Below are the code and all the weights of a small trained network. Each question names an input and a class and asks about switching units off, where a switched-off unit gives its printed mean instead of its output.

import numpy as np


def w(rows, s, z=0):
    codes = np.array(rows[::2]) - 128.0
    scale = np.full(codes.shape[1], s)
    scale[-1] = z or s
    return codes * scale


def f(y):
    return np.maximum(y, 0)


def log_softmax(a):
    a = a - a.max(-1, keepdims=True)
    return a - np.log(np.exp(a).sum(-1, keepdims=True))


def net(x, mask):
    res = np.array(x, float).reshape(1, 7) / 4 @ E
    y = f(res @ A[0][:, :-1].T + A[0][:, -1])
    res = res + np.where(mask, y, B[0][:, -1]) @ B[0][:, :-1]
    return log_softmax(res[-1] @ U[:, :-1].T + U[:, -1])


A, B = {}, {}
E = w([
[220,84,156,144,209,150,92,200,133,47,157],'x0',
[146,135,52,165,191,226,102,143,87,173,125],'x1',
[138,222,123,131,87,92,162,118,198,123,116],'x2',
[114,78,155,252,174,156,169,142,144,139,119],'x3',
[215,36,121,171,111,130,134,72,147,109,208],'x4',
[102,160,96,160,33,166,52,184,156,109,138],'x5',
[168,130,136,150,93,140,166,189,193,151,245],'x6',
],0.011)
A[0] = w([
[53,186,104,134,85,176,133,159,99,234,129,243],'n1',
[98,130,138,143,49,131,149,84,228,162,204,155],'n2',
[150,45,165,125,66,124,135,109,136,98,177,157],'n3',
[143,123,186,218,153,160,167,189,153,57,145,251],'n4',
[113,77,154,72,89,65,117,88,111,83,109,147],'n5',
[94,104,135,144,144,107,155,78,75,151,26,172],'n6',
[121,112,78,113,83,155,3,219,111,100,141,239],'n7',
[114,103,84,178,63,139,167,124,240,132,142,108],'n8',
[143,101,93,224,68,113,199,79,230,184,175,75],'n9',
[93,87,120,157,177,212,144,155,73,187,128,192],'n10',
],0.0069,0.0028)
B[0] = w([
[32,78,112,140,60,146,167,160,151,233,110,253],'n1',
[178,253,117,190,70,61,171,83,101,146,181,217],'n2',
[180,166,171,148,160,97,68,91,103,129,221,188],'n3',
[152,146,184,193,172,116,151,192,148,80,124,237],'n4',
[168,132,184,51,146,67,75,65,148,53,146,194],'n5',
[106,165,154,101,195,166,80,26,29,119,92,219],'n6',
[148,110,50,113,33,189,15,114,176,29,126,249],'n7',
[117,217,124,215,122,119,146,124,97,156,135,199],'n8',
[170,171,147,190,144,98,182,125,58,192,155,217],'n9',
[66,31,115,174,142,174,136,154,127,220,125,224],'n10',
],0.0066,0.011)
U = w([
[184,50,119,148,218,164,153,158,110,136,161,143],'0',
[112,176,114,33,82,86,172,132,165,161,133,253],'1',
[152,170,133,189,106,109,155,124,95,153,156,47],'2',
[153,124,82,114,68,175,75,148,136,89,127,140],'3',
[85,158,118,104,176,135,113,87,71,137,10,194],'4',
[148,87,187,94,149,74,122,89,130,104,169,62],'5',
[56,90,109,160,100,168,121,158,110,177,109,110],'6',
[132,155,169,160,156,125,133,217,203,83,111,124],'7',
],0.012,0.0026)

Each question gives the input, the list of numbers given to net, and the class t.
The units are the neurons (one row each of A and B). Each row of codes is followed by its name. A weight is (code - 128) times the scale printed after its matrix; where a second scale follows, it is the last column's (A, B and U).
mask holds one flag per neuron, in row order. A switched-off neuron (its flag False) gives its mean, the last column of its row in B, instead of its output. The means were averaged over made-up inputs and are rounded, as every weight is.
A unit's drop is (log p(t) with every unit on - log p(t) with that unit switched off) / (log p(t) with every unit on - log p(t) with every unit switched off).
The circuit of an input: a set's keep is (log p(t) with only the set's units on - log p(t) with every unit switched off) / (log p(t) with every unit on - log p(t) with every unit switched off). Starting from all 10 units, units are removed one at a time, each time the one whose removal leaves the highest keep (on an exact tie, the one counted first), for as long as the keep stays at least 0.8.
circuit, biggest first: the units of the circuit, biggest drop first
k most important neurons: the k neurons with the biggest drops, biggest first
drop of u: that unit's drop, to one decimal
input [2,-2,2,6,-4,8,7], class 2: circuit, biggest first : n2
input [-7,6,7,-5,-3,8,7], class 2: 2 most important neurons : n2; n8
input [2,-7,-5,0,-1,4,-3], class 5: 2 most important neurons : n5; n1
input [7,6,-5,4,-6,4,0], class 6: 4 most important neurons : n10; n7; n5; n3
input [1,5,6,-5,-7,4,6], class 3: 2 most important neurons : n7; n9
input [-2,0,-1,7,5,0,-4], class 0: circuit, biggest first : n2; n1
input [-7,8,5,-3,-7,-4,5], class 6: 2 most important neurons : n1; n5
input [8,-8,-2,4,7,1,3], class 7: 2 most important neurons : n4; n6
input [3,4,2,7,-8,3,-5], class 6: 2 most important neurons : n10; n1
input [-2,-1,-7,7,5,0,-7], class 4: 2 most important neurons : n6; n9
input [6,-2,8,5,7,5,2], class 2: drop of n9 : 0.1
input [4,8,0,6,-8,-3,-1], class 6: drop of n10 : 1.0
input [-8,8,-3,0,-7,8,-5], class 6: drop of n1 : 0.5
